Known rows:
grifleso: [ -4  -3   3   5  -3   0   0  -9  -4   1 -13  -1   4   7  -5  -3  27  11
   4 -11  -7   6   4  -3   7  -9  -8   2  -3   4   4  -9  -3 -11  -5  13
  -3   2   0   5  11  -3 -18   9 -12  -3   7  -3   2   6   3   0  -1   1]
gifes: [ -4  -4  11  -1  -1   0   1 -10  -3   1  -3  -5   0  19 -13   5  52  11
  -1 -11  -6  25   1  -3   9  -9 -10  10   3  -5   2 -10  -4  -7   6  19
   1   0  -3 -14  10   0  -6   8 -13   7   6  -5  -5   5   1   1   2   0]
skoplik: [ -5  -3  -7  -1  -3  -1  -5 -12  -7   0 -12  -3  16  -7 -18   2  46   9
   5  -9  -6   2   3   1   6  -6 -11  -3   1   4   2 -11  -1  -8   1   7
  -3  -1   0 -13  13  -3 -19  12 -13   4   5  -4  13   6   3   1  -4   1]
fuso: [ -4  -3   5  -4  -5  -2  -4   1  -6   3 -12   0  -1 -10  11  -7 -16  -3
  -3  13  -6   0  20  14   8  -1  -6  21  -4   6   3  -5  13  28  -5  -8
  -3   1  -2   2  -1  -6  21  -1 -11   1  11  -7   4   4   0   5  20   0]
setepas: [ -7  -2  -1  -3   0  -2   7  -2  -7   0 -13   0  -7  -9   8  -6 -18  -4
  -5   4  -7   2   4   5  -1  -5  -9  -4  -5   3   3   8  -2   5  -6  -3
  -1   0  -3  12 -10   0  23   0 -17   7   0  -3  -7   2   2   5   8   2]
vovul: [ 30  -6  18   4  -4   2  -9   2  -8   0   4  -1  -3  11   1  -1  11  -3
  -3  -6  -6   3   2   5 -13  -5  -7  18   5  -9   3  -9  13  12  -6   6
  -4   4  -1 -10  -8   2  16   3 -15  11  -2  -6  -8   2   9   0   4   0]
gaster: [ -4  -4  -3  -4  -4  -1  -8   0 -11   0 -10  -2  -3  -8  -1  -6  -4  -3
  -4  10  -7   6   4  10   6  14  -7  17  -4  -2   3   9   0   3   3  -7
  -4   1  -3  -8  -8  -1  31  -1 -13  10   3  -4  -6   7   2   3  13   2]
nutrak: [ 20  -3   5   2  -3  27 -13  52  -8   2  25  -2 -21 -10  17  -7 -25  -5
  -7  28  -8  -3   2  10 -17  -8  17  18  -2 -10   2  16  12  -6 -12  -9
  -5  34  -5  14 -12   0  15   0  11  -8  -3   0 -12   3  26   8  15  11]
tupluk: [ 21  17  15  -6   5  13 -12  27  -6   0   6  -2  -8 -11  14  -7 -27  -4
  -6  30 -10  -1   5  -1 -19  -5   0  -2   9 -12   2  16  35  39 -11  -9
  -6   1  -5 -14  -9  -2  32  -1  30  15  -3  -5  -1   3  27  42  36   1]
skere: [-10   0  -8  -4   9   2  -9  -8  -7   5 -13  10  -6  -9  -1  -6   1  10
  -5  -8   9  -1  11  -3  10  -2  49   4  -5   4   2 -12  -2 -11  -7   5
   0   2  -4  -8  17  -3 -18   2   6 -10   0  15  10   6   2  17  -1   5]
romalil: [ -3  -5   5  -3   9  17 -10  -8  -6   0   8  -1  -6   7 -10   7  22  11
  -4  -9  11   4   2  -3 -12  -9  43  26   1 -10   3 -12  -3 -11 -11  18
  -2   1   1 -16   4  -1 -20   8  -1 -10  -1  -4  -4  29  15  23  -1   2]
kede: [ -3  -3   3  -3  21   8 -11  -7  -6  -2  -3   2  -6  -4 -11   1  12   8
  -3 -11  22   2   4  -2  -7  -2  45  25  -3  -7   5 -11  -1 -13  -7  18
   6   0  -3 -17  14  -2 -19   5 -11 -10  -2   2 -10  30   6  19  -2   7]
putis: [ -5  11  -2  -3  49   3  -7 -11   9   5 -12   3 -12  -9  -1   0  -4  15
  -4 -10   6   1   2  -4 -13  -9  39  -2  -4   5   9 -10  -3 -15 -12  18
  14   1  -2   6  -3  -1 -19   9  18  -9  -3  14  -4   7  10  19  -1  10]
kepedin: [ -3  -2   3  -4   0   6  -7  -1  -5   1   1   0  -9  -2   6  -7  -6   3
  -4  -2  -7   1   3   0 -11  -5   5   6  -4  -3   3  -8   1  -8 -10   2
   2   4  -3  -2  -7  -2  -5   1  -2  -4  -2  -2  -5   8   9   7   2   2]
semim: [  1  -3   3  -4   2   7  -9  -5  -7   2   1  -1  -9  -1   6  -6  -2   2
  -3   0  -8   0   5  -1 -13  -7   6   7  -4  -2   2  -8  -1  -6 -10   3
   0   4  -4  -2  -7  -1  -8   2  -1  -5  -3  -2  -5   7   8   8   0   3]
fizer: [ -7  11  11  -5  21   5 -11  -1  -2   3  -7  -2  -2 -11  -4  -7  -1   1
  -3 -12  -9   0   2  -4 -19  -2  17  -6  13  -8   2   6  12  21   6  -1
  -6  -3  -2 -13  -7  -1  13   1  23  18  -2   2  20   6  12  26  18   2]
druflusos: [-10  -4  -8  -4   0  15  -9  -4  -9   0   6  15   1 -11 -10   1  24  13
  -4  -5  -6   2   2   6 -21  -7  -6  -5  -3  13   3  -9   0  21 -10   5
  -2  -1  -4 -15 -12  -2 -11   5   7 -10  -4  -3  -1   1   8   5  -1   1]

Facts:
baste peduk:stiranar kubino:d flabel:612
beploplur peduk:grazumer kubino:a flabel:468
bikledren peduk:tubrun kubino:e trolem:trubel flabel:278
brekul peduk:tugu ziflen:potra kubino:a flabel:612
bropa kubino:b
brudabra peduk:lavul kubino:a flabel:693
daklas peduk:stiranar kubino:a flabel:903
defo peduk:mutete ziflen:tugu kubino:b flabel:543
diflun peduk:fizer kubino:e flabel:791
domir peduk:ripar kubino:b flabel:947
draflas peduk:grograr kubino:a trolem:bropa flabel:750
draze peduk:kigrol kubino:e flabel:417
drezor ziflen:dronastuk,skaplu,grifleso kubino:b flabel:791
dronastuk peduk:tubrun kubino:e
druflusos ziflen:dronastuk,fluna
drupek peduk:kigrol ziflen:baste,tupluk kubino:d flabel:170
druplun kubino:d
duskami peduk:zuklos kubino:a flabel:543
faflor ziflen:drupek kubino:a flabel:63
fenoso ziflen:nimam
fizer ziflen:sketre,tupluk
flasim ziflen:troles,stiranar kubino:a flabel:171
flebrok peduk:zuklos kubino:b flabel:63
flilek peduk:semim kubino:b flabel:417
flilir peduk:klonuge kubino:e flabel:10
fliskor peduk:grazumer kubino:a flabel:10
flistir kubino:c trolem:klimim flabel:612
floto peduk:zuklos ziflen:flebrok kubino:d flabel:10
fluna peduk:kigrol ziflen:dronastuk,kogrum kubino:c flabel:750
flutam peduk:klonuge ziflen:ralom kubino:a flabel:63
fupon trolem:lito
fuso peduk:ralom kubino:b trolem:pusunam flabel:947
gasek peduk:ralom ziflen:pusunam,stiranar kubino:b flabel:612
gaster ziflen:duskami kubino:b flabel:574
gefil peduk:tugu kubino:a flabel:693
gepun ziflen:kerin kubino:c flabel:543
gifes peduk:grograr ziflen:sezir,tugu kubino:a flabel:278
gige peduk:semim kubino:a
goplan ziflen:tupluk kubino:b flabel:292
grazumer ziflen:flasim trolem:gasek
gresta ziflen:nagros kubino:e
grifleso kubino:a
grikle peduk:tubrun ziflen:tudrur,skigrus kubino:b
griku peduk:nagros kubino:c flabel:170
gudam peduk:nagros kubino:b
kalatum peduk:mutete ziflen:stefe kubino:b
kede peduk:druflusos kubino:d flabel:468
kepedin ziflen:moskabren kubino:e
kerin peduk:nagros kubino:b flabel:574
kigrol ziflen:sadrol
klidar kubino:a flabel:170
klimim peduk:mutete ziflen:drezor kubino:a flabel:170
klonuge ziflen:potra,floto
kogrum kubino:b flabel:278
koskan kubino:b flabel:791
kuplomu peduk:tubrun kubino:d
kupu kubino:a flabel:543
lavul ziflen:luflestak,pusunam,gasek trolem:brudabra
lesus kubino:a
liklir peduk:zudrem kubino:e trolem:draflas flabel:63
lito kubino:d trolem:skigrus flabel:170
lodos kubino:a flabel:292
lokoves peduk:nagros kubino:d flabel:10
luflestak kubino:c flabel:10
melem ziflen:faflor,pusunam,nagros kubino:a flabel:612
miskal peduk:klonuge kubino:a trolem:zuklos flabel:693
modrom ziflen:dronastuk kubino:c trolem:skemas
moskabren peduk:kigrol kubino:b
mugriplom peduk:ralom kubino:e flabel:171
muno peduk:semim ziflen:vonek,drezor,melem kubino:c flabel:543
mutete trolem:seklin
nagros ziflen:rosan
naklol kubino:e flabel:10
nele kubino:c flabel:292
nimam peduk:druflusos ziflen:treku,sisu kubino:a flabel:543
nogar ziflen:faflor,skaplu,grifleso kubino:d trolem:stefe flabel:10
nogozes peduk:fupon kubino:c
nostu peduk:ripar ziflen:flasim kubino:b flabel:574
nubem peduk:fenoso ziflen:tudrur kubino:b flabel:612
nutrak kubino:c trolem:tetrer
padobil peduk:sadrol ziflen:skaplu,lavul kubino:d trolem:plomos flabel:292
piflufar peduk:zuklos ziflen:vonek kubino:c trolem:nutrak flabel:801
plapal peduk:mutete ziflen:nagros kubino:e flabel:742
pleso peduk:grograr ziflen:gasek kubino:a flabel:63
plomos peduk:grograr kubino:e trolem:flilek flabel:10
poflem ziflen:zudrem,pleso kubino:b flabel:278
potra peduk:grose kubino:e flabel:574
pusunam peduk:fenoso kubino:c trolem:skeso flabel:10
putis kubino:d flabel:170
rabri kubino:e flabel:574
ripar ziflen:ditres,vaskek,sketre
rizas peduk:grose kubino:b flabel:750
roflon peduk:semim ziflen:pusunam kubino:e flabel:171
romalil peduk:fenoso kubino:d flabel:278
rosan peduk:sadrol ziflen:dronastuk kubino:a flabel:63
rumosim kubino:a flabel:292
sadrol ziflen:skaplu trolem:liklir
seklin kubino:a flabel:801
semim ziflen:lesus,lodos
setepas peduk:tubrun ziflen:nutrak kubino:b flabel:693
sisu peduk:kigrol ziflen:melem kubino:b flabel:543
skaplu peduk:tugu ziflen:faflor kubino:e trolem:druplun flabel:63
skemas peduk:mutete kubino:d trolem:lodos flabel:791
skere ziflen:vuflebuk kubino:d flabel:10
skeso peduk:klonuge kubino:a trolem:kede flabel:171
sketre peduk:sadrol kubino:c flabel:903
skigrus peduk:ripar kubino:a trolem:luflestak flabel:801
skipa peduk:grazumer kubino:a trolem:kupu flabel:171
skoplik peduk:ripar ziflen:rosan kubino:a flabel:468
soske ziflen:moskabren kubino:b flabel:543
stalu peduk:fizer kubino:c flabel:742
stefe kubino:a flabel:417
stiranar ziflen:tupluk trolem:ripar
stuvo kubino:a flabel:574
tabil peduk:sezir ziflen:goplan,lavul kubino:e flabel:750
talal peduk:ripar kubino:b flabel:543
tetrer kubino:d trolem:mutete
tinir peduk:zudrem kubino:e
treku kubino:a trolem:floto flabel:903
troles peduk:fupon ziflen:naklol,griku kubino:b
trubel kubino:e trolem:muno flabel:612
truma ziflen:luflestak kubino:a trolem:putis
tubrun ziflen:goplan
tudrur peduk:semim kubino:c flabel:10
tugu ziflen:muno
tunekol kubino:c flabel:801
tupluk peduk:grose kubino:c flabel:742
tuster peduk:nagros kubino:e flabel:543
vaskek peduk:fupon ziflen:fizer kubino:e flabel:292
vasko peduk:ralom kubino:a trolem:flistir flabel:903
vobru kubino:e flabel:612
vonek peduk:zuklos ziflen:luflestak,grograr,sketre kubino:a flabel:750
vovul peduk:stiranar kubino:b flabel:278
vuflebuk peduk:grograr ziflen:faflor,lesus kubino:e flabel:791
vutas peduk:fizer kubino:c flabel:903
zevul peduk:zudrem kubino:a flabel:171
zuklos ziflen:pusunam,pleso,tabil trolem:treku

Rows:
No name comes twice in this set of rows, the named rows included.
[ -8  -7 -10  -2  -2  -1  12  -9  -9  -1 -14  -2  24 -11 -21  21  72  23
  17 -12  -8  10   1   6 -18  -6 -13  -6   1  23   5   3  -2   9 -10  11
  -3  -2   8 -14  -7  -6 -18  20  -1   1  -2  -5  19   3   3   1   0   3] | rosan
[ -5  11  14  -6   1   0  -8   0  -7   9 -13  -5   4 -11  -2  -8  -2  -3
  -3  -8  -7   2   4  -4 -17   6  -9  -7  15  -6   0  22  16  54  16  -6
  -2  -1  -2 -10  -4   0  41  -1  10  33   0   0  24   1   2   6  45  -1] | goplan

Now the same nodes, written a new way:
Known rows:
gepun: [-32   4  -6   4   3 -32  -2   3  14  -6 -16   0   3  -2  -5]
vuflebuk: [ -7  -8 -17  -3  10 -28 -19  12  -8 -57  33  11 -24   2  20]
lesus: [ -5   5 -16  12  13 -22  -5   9  15  -9  -7   0  10   0   1]
kalatum: [-30 -13  -6  -7   5 -24  -7  -1   2 -41  10  15 -28 -10   6]
stefe: [  7   4 -14  18   0  -3 -18   6  26   2 -13 -17  -6   3 -27]
fenoso: [-22  -9 -12  -1   5 -16  -7   0  15 -22   6   0  -8 -13   9]
tuster: [-32  -9 -11  -9   9 -46 -10   9  -2 -33  -2  28 -20  -4 -15]
mugriplom: [ -3 -11 -17  -3   4 -17 -15   5  -3 -45  12  18 -40   0  -3]
duskami: [-20  12  -9  11   8 -36  -4   8  20  -3 -17   2  14   5 -10]
kigrol: [-24 -10 -12  -2   8 -13  -5   5  10 -23   1   0 -11 -14   8]
lito: [-19   2 -11  -3  14 -61  -8  18 -16 -50  16  27 -14  22  12]
skaplu: [-38 -17 -17 -16  21 -50  -3  19  -6 -41   6  39  -8  -9   2]
flilir: [-17  -8 -11  -3   7 -30 -16   9  -1 -41   8  15 -27  -2  -6]
tabil: [-25 -13 -11  -7  14 -31  -6  19  -7 -40   8  17 -30  -6  -5]
goplan: [-10 -22  -9  -2  13  -3 -18  11   8 -33  12   5 -38 -21  -7]
putis: [-19   6 -11  -1   8 -62  -2  11 -19 -52  18  20 -15  23   8]
skeso: [  4   7 -13  17   1 -10 -14   5  17 -12  -2 -10  -6   8   3]

Rows:
No name comes twice in this set of rows, the named rows included.
[-20  -2 -15  -6  16 -57  -5  26 -22 -45  17  26 -15  13   8] | drupek
[ -9 -20 -18  -9  13 -15 -18   2  -1 -54  34   1 -21 -10  24] | drezor
[ -5 -13 -17   0  -1 -14 -23   9   3 -34   3  11 -38  -3 -27] | draze
[ 10   7 -19  18   4  -7 -16   5  22  -7  -1 -19   1   3 -13] | lodos
[ -5 -19 -11   1  -3  -3 -17  -2  11 -33   2   5 -38 -16 -28] | flilek
[ -6 -15 -15  -3   9 -15 -20  16   1 -37  10  13 -37  -8 -16] | vaskek
[-10 -16 -19  -4   4 -13 -11  14  -5 -37  13  15 -44  -6  -4] | roflon
[-35  16  -6   9  10 -51   8   9   9  -8 -15   4  18  12  10] | flutam
[ -9  -9  -4  -3   8 -18 -16   0   2 -57  32   4 -25  -1  28] | koskan
[ -8 -18 -25  -6  14 -31 -11   5  -1 -45  13  27 -17 -10  -6] | dronastuk

Now the same nodes, written a new way:
Known rows:
ripar: [ 15 -22   4 -27   3  -2   3  15 -21  23   3 -20  -2   8 -25]
vuflebuk: [ -9  -7 -36 -22  16  -4  16 -30  26  -3 -32 -45   3  -1 -23]
gepun: [ -5 -26  -6  12  -7  12 -10  11  -3   3  -6 -10  -5   9  15]
truma: [  8  -7 -21  -5  -1  10  -4  13 -10  17 -15 -26   9  -8 -27]
troles: [ 37   2  -8  12  -3  13   3  35 -18  30   6   8   6 -13 -23]
klonuge: [ 10 -17  -7 -17  -7   8 -18  12  -7   4   4  -3   2  -9 -24]
flutam: [ 23   0 -19 -24   5   2   0  -5  10  -3  -1  -4  10 -19 -40]
grikle: [ 36 -10  -7   8  -1  12  -1  34  -6  15  11  10  10 -14 -21]
ditres: [  6  -2 -17 -21 -14  14   2   9 -17  23   2 -11  -5   1 -26]
tuster: [-31 -36 -33   2   1   8  -3  -7  18  -6 -38 -31 -11  23  12]
ralom: [  6  -5 -13 -23 -14  20  -5  13  -8   8   6   4  -2  -5 -20]
stalu: [  8  -1  -8   0   3   9   1 -15  -1  -4  -2 -11  -6   1   3]
dronastuk: [-14 -22 -45 -34  -9  22  26  -9  24  -9 -34 -44   5   7  -6]
luflestak: [  1   9  -8   3   4   7  26 -15 -13  13   3 -19 -20  16  21]
nogozes: [  6 -14 -21 -14  -4  11  -2  12   0   3  -7  -9   2  -4 -16]
lokoves: [ 15  12  24   6  -4  17  -9  -6 -32   8  35   3 -10  -3  17]
tetrer: [ 23   1   4 -16 -13  21 -11  26 -25  17  27   9   2 -15 -23]

Rows:
No name comes twice in this set of rows, the named rows included.
[  7 -11 -23  -7  -6  21  -2  17   2   3  -9 -36  19 -18 -14] | modrom
[ 17  19  12  -4 -16  21   6  11 -40  23  27  -9  -6  -9  -5] | baste
[  4 -31  19  19 -35   9  19   7   6  13 -10 -36 -28   8  -1] | muno
[ -7  19 -18  13  -4  17  16 -14  -9  12   4 -26 -15   5  19] | pusunam
[ 16  13  24  14  -7  13   1   3 -39  15  40 -18  -5  -6  13] | skere
[ -3 -18 -16   8  -9  18  -3  12  -8   6 -10  -7  -6  15  17] | duskami
[ 12  20  23  24  -5  16  -8   3 -37  12  42 -27  -1 -17   9] | nogar
[-24  -6 -27   0  13  -3   9 -39  13  -4 -37 -33 -14  25  20] | naklol
[ 31  17   9 -13  -7  19  -5   2 -25   9  36  10   5 -21 -24] | skemas
[ 52  17 -14 -13  -3  18  11  17  -1   4  12  23  11 -24 -32] | flebrok
[ 12 -15  -5 -19 -11  19  -1  16 -10  -1  13 -30   9 -14 -26] | druflusos

